Below are the code and all the weights of a small trained network. Each question names an input and a class and asks about switching units off, where a switched-off unit gives its printed mean instead of its output.

import numpy as np


def w(rows, s, z=0):
    codes = np.array(rows[::2]) - 128.0
    scale = np.full(codes.shape[1], s)
    scale[-1] = z or s
    return codes * scale


def norm(h):
    return h / np.sqrt((h * h).mean(-1, keepdims=True) + 1e-5)


def f(y):
    return y / 2 * (1 + np.tanh(0.7978845608 * (y + 0.044715 * y**3)))


def log_softmax(a):
    a = a - a.max(-1, keepdims=True)
    return a - np.log(np.exp(a).sum(-1, keepdims=True))


def net(x, mask):
    res = np.array(x, float).reshape(1, 5) / 4 @ E
    u = 0
    for l in range(4):
        y = f(norm(res) @ A[l][:, :-1].T + A[l][:, -1])
        res = res + np.where(mask[u : u + 3], y, B[l][:, -1]) @ B[l][:, :-1]
        u += 3
    return log_softmax(norm(res)[-1] @ U[:, :-1].T + U[:, -1])


A, B = {}, {}
E = w([
[214,59,150,140,125,187,189,84,189],'x0',
[141,104,2,201,160,188,30,135,84],'x1',
[111,101,176,137,125,153,106,233,134],'x2',
[186,238,168,168,148,195,136,175,79],'x3',
[53,149,147,238,75,148,186,107,116],'x4',
],0.0069)
A[0] = w([
[113,69,186,139,76,163,81,254,152,5],'0.n0',
[107,110,89,246,14,118,187,172,157,13],'0.n1',
[47,25,69,90,75,96,148,122,162,39],'0.n2',
],0.0068,0.0027)
B[0] = w([
[172,215,4,152,110,75,156,37,179,230],'0.n0',
[173,90,141,172,166,51,38,78,58,234],'0.n1',
[156,178,151,150,246,205,182,143,100,251],'0.n2',
],0.011,0.0031)
A[1] = w([
[77,1,117,113,154,85,155,138,147,8],'1.n0',
[74,79,203,155,87,150,109,105,114,2],'1.n1',
[28,47,128,152,243,83,108,146,218,41],'1.n2',
],0.0052,0.0018)
B[1] = w([
[165,164,221,185,69,252,94,103,106,91],'1.n0',
[183,42,220,118,127,109,93,143,132,38],'1.n1',
[155,193,136,95,135,158,79,238,133,254],'1.n2',
],0.011,0.0008)
A[2] = w([
[104,85,180,97,102,86,197,178,153,23],'2.n0',
[201,125,126,58,136,114,57,157,181,52],'2.n1',
[105,54,94,198,125,254,86,139,109,5],'2.n2',
],0.0077,0.0017)
B[2] = w([
[104,148,146,99,87,141,45,124,164,185],'2.n0',
[80,101,154,253,129,110,117,81,75,240],'2.n1',
[142,143,172,58,94,122,113,136,155,251],'2.n2',
],0.015,0.0026)
A[3] = w([
[139,79,37,137,82,176,30,134,114,2],'3.n0',
[209,31,204,143,146,98,121,140,91,206],'3.n1',
[254,43,115,156,84,150,175,94,238,42],'3.n2',
],0.0068,0.00057)
B[3] = w([
[98,94,254,63,92,91,181,107,246,197],'3.n0',
[69,135,126,163,110,163,46,168,53,207],'3.n1',
[42,100,72,83,111,121,200,180,111,254],'3.n2',
],0.0095,0.0041)
U = w([
[90,45,202,208,126,97,77,86,56,49],'0',
[132,113,228,33,78,131,97,127,225,82],'1',
[146,139,26,124,140,82,205,45,170,100],'2',
[182,159,174,124,179,254,169,206,81,149],'3',
[49,98,93,82,107,122,148,205,73,254],'4',
],0.01,0.0027)

Each question gives the input, the list of numbers given to net, and the class t.
The units are the neurons (one row each of A and B). Each row of codes is followed by its name. A weight is (code - 128) times the scale printed after its matrix; where a second scale follows, it is the last column's (A, B and U).
mask holds one flag per neuron, layer by layer. A switched-off neuron (its flag False) gives its mean, the last column of its row in B, instead of its output. The means were averaged over made-up inputs and are rounded, as every weight is.
A unit's drop is (log p(t) with every unit on - log p(t) with that unit switched off) / (log p(t) with every unit on - log p(t) with every unit switched off).
The circuit of an input: a set's keep is (log p(t) with only the set's units on - log p(t) with every unit switched off) / (log p(t) with every unit on - log p(t) with every unit switched off). Starting from all 12 units, units are removed one at a time, each time the one whose removal leaves the highest keep (on an exact tie, the one counted first), for as long as the keep stays at least 0.8.
units of the circuit, in order: the units of the circuit, biggest drop first
k most important neurons: the k neurons with the biggest drops, biggest first
top k neurons in layer l: the k neurons of layer l with the biggest drops, biggest first
input [6,-2,-5,4,5], class 4: units of the circuit, in order -> (3.n2; 0.n0; 2.n1; 0.n2)
input [7,3,-6,4,2], class 4: top neuron in layer 3 -> (3.n2)
input [0,8,-4,8,-4], class 1: units of the circuit, in order -> (3.n0; 0.n2; 2.n2)
input [3,8,-7,-7,-5], class 1: units of the circuit, in order -> (3.n0; 0.n0)
input [8,-5,-7,5,-1], class 4: units of the circuit, in order -> (3.n2; 0.n0; 0.n2)
input [2,1,-8,4,8], class 0: 2 most important neurons -> (0.n1; 0.n0)
input [-4,6,3,-8,7], class 3: 2 most important neurons -> (0.n2; 1.n2)
input [4,-1,0,-1,3], class 4: 3 most important neurons -> (3.n1; 2.n1; 3.n2)
input [4,8,1,8,-6], class 1: units of the circuit, in order -> (3.n0; 0.n2)
input [8,-4,6,5,6], class 4: 3 most important neurons -> (3.n2; 2.n1; 0.n2)
input [6,-2,8,-6,3], class 2: 2 most important neurons -> (0.n0; 0.n2)
input [7,-1,-4,0,-3], class 4: 2 most important neurons -> (3.n2; 0.n0)
input [8,6,-7,1,6], class 4: 4 most important neurons -> (3.n2; 0.n0; 2.n2; 2.n1)
input [8,6,-5,-4,-7], class 4: units of the circuit, in order -> (3.n2; 0.n0)
input [-2,4,4,7,8], class 0: 3 most important neurons -> (0.n1; 0.n2; 1.n2)
input [1,8,7,-1,-2], class 1: units of the circuit, in order -> (3.n0)
input [-4,-5,-1,3,-6], class 0: 2 most important neurons -> (2.n1; 0.n2)
input [8,-5,3,-3,-1], class 4: 2 most important neurons -> (3.n2; 2.n2)
input [7,-6,-2,-6,8], class 0: 3 most important neurons -> (0.n1; 0.n0; 3.n1)
input [-6,3,-1,-8,7], class 3: top 2 neurons in layer 0 -> (0.n2; 0.n0)
input [-7,8,-2,-3,-6], class 1: units of the circuit, in order -> (3.n0)
input [6,-3,5,1,0], class 4: 2 most important neurons -> (3.n2; 0.n2)
input [-6,3,3,-7,2], class 3: units of the circuit, in order -> (0.n2; 1.n2)
